Each row has a name. Each piece below is followed by the name of the row it came from, unless a question asks for something else. Each question is about the rows just above it.

Fumum: [138 100 115 107 191 108  79]
Belav: [164  84  64 141 136 115  85]
nim: [113 121 152 112  83 106 117]
zada: [157 121 152 112 106 117  83]
Which entry of Fumum is missing from [191 115 107  79 138 100]? : [108]
[106  83 112 152 121 113] is which row, read backwards? : nim
Shuffled Belav with one entry gone: [141  64 115 164  85 136], missing : [84]
Which entry of nim is missing from [ 83 117 113 106 121 152]? : [112]
which: [113 121 152 112  83 106 117] : nim
Which row holds [117 106  83] read backwards? : nim

zoso: [ 89 133 113 126 113 114 135 117 166 154 144 122 121 124 103  94 142 118]
petut: [126 184 102 106 141 128 141 136 138  98 134 139 114 143  95 133 129 114]
matib: [145 140 111 116 143 131 133 132 154 139 101 109 107 152 137 158  94 174]
sug: [144 129 169 122 120 121 125 131  87 129 127 138 128 109 132  86 112 101]
kago: [ 89 133 113 126 113 114 135 117 166 154 144 122 108 124 126  94 142 118]
vofet: [153 132 129 115 131 154 132 133 143 142 175 134 115 113 126  96 125 141]
rek: [153 132 129 116 104 114 120 127 175 142 175 134 115 113 126  96 125 141]
vofet without one entry, shuffled: [142 126 134 129 175 132  96 154 143 113 115 125 153 141 115 131 132]. Gone: : [133]
Which row holds this, read backwards? [154 132 133 131 143] : matib
Shuffled zoso with one entry gone: [135 122 113 114 103 121 126 124 113 166 154 133 142  94 117  89 118], missing : [144]
[133  95] is which row, read backwards? : petut
rek without one entry, shuffled: [153 125 134 132 175  96 175 114 116 142 115 120 129 127 126 141 104]. Gone: : [113]

Tolim: [136 103 130 108  88 125 175 138 131 167 117 180 143  99 119 132]
Getok: [150 183 145 166 132 172 170 181 102 128 159 139 186 118 166 121]
Zeg: [ 80 160 105 186 126 156 124 140  96  79 142  99 101 140 159 127]
goba: [186 145 185 115  68  95  67 120  81 171 134 140 144 171 112 142]
Leves: [ 84 188 118  66 183 127 183 186  78 139 140  92 180 123 162 163]
bonet: [136 134 130 108  88 125 175 138 131 167 117 180 143  99 119 132]
sifa: [125 167 106 186  97  68 134 109 114  99 183 127  91 171  89 178]
votip: [ 92 189 126  75 108 124 157 135 184  83 138 123 165  91 165  74]
Which entry of votip is missing from [135  92 165  91 165 138 126 189 108 123 157 124  83  74 184]? : [75]
Which entry of goba is missing from [140 144  95 120 185  81 134 171 115 171  67 145 186 112 142]? : [68]
Zeg without one entry, shuffled: [140 156  80 160 127  79 159 124  99 142 186  96 140 105 101]. Gone: : [126]

seb: [150 104 152 151 104 152 105 152 152 103 104 152 151 105]
feru: [161  91 164 162  92 163  92 163 163  90  92 164 162  93]
Lage: [121 136  98 159 159  98 161  98  96  99  98  96 158 135]
rak: [101 158  98  99 158  96 161  98  98 159 159  96  98 158]
pumak: [186  64 190 188  65 192  64 190 190  63  65 192 189  67]
vaf: [130 126 130 130 126 129 125 129 130 126 126 130 130 126]
nasek: [136 119 137 135 119 138 119 137 137 119 119 138 137 119]
zube: [128 127 128 127 128 125 128 127 127 128 129 126 127 128]
nasek without one entry, shuffled: [119 138 138 119 119 119 119 119 137 135 137 137 137]. Gone: : [136]
[163 163  92] is which row, read backwards? : feru
which: [121 136  98 159 159  98 161  98  96  99  98  96 158 135] : Lage
[ 63 190 190] is which row, read backwards? : pumak
Which row holds [ 98  96 159 159  98  98 161  96 158  99  98] read backwards? : rak
zube without one entry, shuffled: [127 129 127 125 128 128 128 127 128 127 128 128 127]. Gone: : [126]

gazo: [134 174 117 137 171]
kat: [146 102 165 143 106]
fegi: [136 178 116 137 175]
kulel: [136 175 114 135 174]
pufi: [144 103 166 144 105]
rog: [139 175 110 133 177]
Mek: [145 102 168 147 104]
Loke: [136 171 136 137 175]
[171 137] is which row, read backwards? : gazo
Which row holds this, read backwards? [175 139] : rog
Which entry of Loke is missing from [175 136 136 171]? : [137]

gar: [115  95 155  88  87 144 114 100 162  89  89  98 111 157 145 110 111 147
 190 127 174 127 106 154 105 124 165 147 116  93  92 120 120 120]
dor: [ 95 156  88  87 144 114 100 159  89  89  98 111 155 145 110 111 147 190
 127 174 127 106 154 106 124 166 147 116  93  92 120 120 120 113]
tof: [156  88  87 144 114 100 159  89  89  98 111 154 145  97 111 147 190 127
 174 127 106 154 106 124 166 147 116  93  92 120 120 120 113 112]
Vug: [ 87 144 114 100 163  89  71  98 111 157 145  90 111 147 185 127 174 127
 111 154 106 124 171 147 116  93  92 120 120 120 113  99 130 149]
Bora: [149 115  95 159  88  71 144 114 100 162  89  89  98 111 157 145 110 111
 147 190 127 173 127 106 154 105 124 165 147 116  93  92 120 120]
Mog: [144 114 100 163  89  71  98 111 157 145  90 111 147 157 145 111 110 106
 154 106 124 171 147 116 105  92 120 120 120 113  99 128 144 165]
Beker: [ 88  87 144 114 100 159  89  89  98 111 157 145  90 111 147 190 127 174
 127 106 154 106 124 166 147 116  93  92 120 120 120 113  99 130]
Which row holds [149 115  95 159  88  71 144 114 100 162  89  89  98 111 157 145 110 111
 147 190 127 173 127 106 154 105 124 165 147 116  93  92 120 120]? : Bora
[144 114 100 163  89  71  98 111 157 145  90 111 147 157 145 111 110 106
 154 106 124 171 147 116 105  92 120 120 120 113  99 128 144 165] is in which row? : Mog
Which row holds [154 111 127] read backwards? : Vug

